X =
[[-27 -14 -25 -35  17 -16 -11  34]
 [-33 -29  23 -11  20  -4 -16  16]
 [ 20 -29  -1  10  31 -15  -2 -35]
 [  5 -17  33  35 -27 -16 -35   5]
 [ 31   9  28  26 -30 -13  25  18]
 [ 30  22 -14 -26 -25  25  23 -30]
 [  5  32  -5  17 -16  21 -20  29]]
Rows and columns are counted from 0.
(0, 0) = -27
(0, 7) = 34
(3, 3) = 35
(1, 5) = -4
(6, 1) = 32
(1, 7) = 16
(0, 3) = -35
(5, 6) = 23
(2, 2) = -1
(2, 6) = -2
(5, 2) = -14
(0, 1) = -14
(3, 6) = -35
(6, 7) = 29
(2, 7) = -35
(2, 3) = 10
(2, 4) = 31
(1, 2) = 23
(4, 7) = 18
(4, 3) = 26
(0, 2) = -25
(3, 5) = -16
(3, 4) = -27
(3, 2) = 33

grid =
[[  5  -4   9  -6   0 -12  -4  14  -2]
 [-22   3  -1  10   6   4  14 -11   5]
 [ 10   9 -12   1   0  11   9  -6  -3]
 [-10  -5  14  -1   2 -15   0   8   2]
 [ -7   7  -7   6   4   9  13 -10   1]
 [-30   0   6  10   7  -2  12 -10   7]
 [-23  -5  15   4   4 -13   4   1   5]
 [-30  -3  12   8   6  -9   9  -6   7]
 [ 23   1  -4  -8  -2   1  -8  18  -6]
 [ 17  -2   3  -8  -1  -6  -7  18  -5]]
Rows and columns are counted from 0.
(0, 0) = 5
(8, 3) = -8
(0, 6) = -4
(5, 0) = -30
(8, 4) = -2
(9, 7) = 18
(5, 6) = 12
(8, 1) = 1
(3, 6) = 0
(9, 8) = -5
(4, 6) = 13
(4, 7) = -10
(7, 7) = -6
(9, 2) = 3
(9, 1) = -2
(6, 3) = 4
(6, 2) = 15
(2, 8) = -3
(4, 0) = -7
(5, 8) = 7
(3, 3) = -1
(4, 8) = 1
(7, 2) = 12
(7, 5) = -9
(7, 0) = -30
(4, 1) = 7
(1, 2) = -1
(7, 3) = 8
(9, 6) = -7
(0, 8) = -2
(2, 4) = 0
(7, 6) = 9
(3, 8) = 2

a =
75,45,41,33,24,58,36,14,42,23,95,70,30,81
86,31,83,34,33,65,28,56,23,24,49,74,34,78
28,71,29,62,38,44,56,70,33,65,43,48,79,44
64,49,91,48,58,58,53,73,35,64,27,52,47,44
28,70,38,41,13,68,37,77,48,69,37,66,78,47
47,55,54,19,8,86,26,53,78,60,54,78,52,55
59,41,51,85,87,28,71,33,58,48,58,25,38,43
83,36,67,43,39,54,37,40,22,22,65,66,33,78
35,90,22,37,17,54,59,34,34,75,87,59,63,49
47,64,50,59,45,50,59,50,46,69,55,45,54,41
58,53,76,46,31,75,45,45,79,77,51,55,36,37
56,56,61,57,44,58,55,39,64,69,60,46,40,41
a[0, -14]	75
a[-11]	[86, 31, 83, 34, 33, 65, 28, 56, 23, 24, 49, 74, 34, 78]
a[-6, -3]	25
a[6, 5]	28
a[1, 6]	28
a[-7, -5]	60
a[:, 4]	[24, 33, 38, 58, 13, 8, 87, 39, 17, 45, 31, 44]
a[6, -14]	59
a[-8, -3]	66
a[1, -6]	23
a[-6, 9]	48
a[11, -3]	46
a[7, 10]	65
a[:, -9]	[58, 65, 44, 58, 68, 86, 28, 54, 54, 50, 75, 58]
a[-10, -6]	33
a[:, 11]	[70, 74, 48, 52, 66, 78, 25, 66, 59, 45, 55, 46]
a[-9, -3]	52
a[6]	[59, 41, 51, 85, 87, 28, 71, 33, 58, 48, 58, 25, 38, 43]
a[-6, 3]	85
a[10, 2]	76
a[5]	[47, 55, 54, 19, 8, 86, 26, 53, 78, 60, 54, 78, 52, 55]
a[5, 5]	86
a[-9]	[64, 49, 91, 48, 58, 58, 53, 73, 35, 64, 27, 52, 47, 44]
a[-1, -12]	61
a[-4, 8]	34
a[-12, 11]	70
a[5, -13]	55
a[-10, 10]	43
a[:, -5]	[23, 24, 65, 64, 69, 60, 48, 22, 75, 69, 77, 69]
a[11, -11]	57
a[-12, 9]	23
a[-4, -13]	90
a[-1, 10]	60
a[:, -11]	[33, 34, 62, 48, 41, 19, 85, 43, 37, 59, 46, 57]
a[-5]	[83, 36, 67, 43, 39, 54, 37, 40, 22, 22, 65, 66, 33, 78]
a[-3, 3]	59
a[:, 1]	[45, 31, 71, 49, 70, 55, 41, 36, 90, 64, 53, 56]
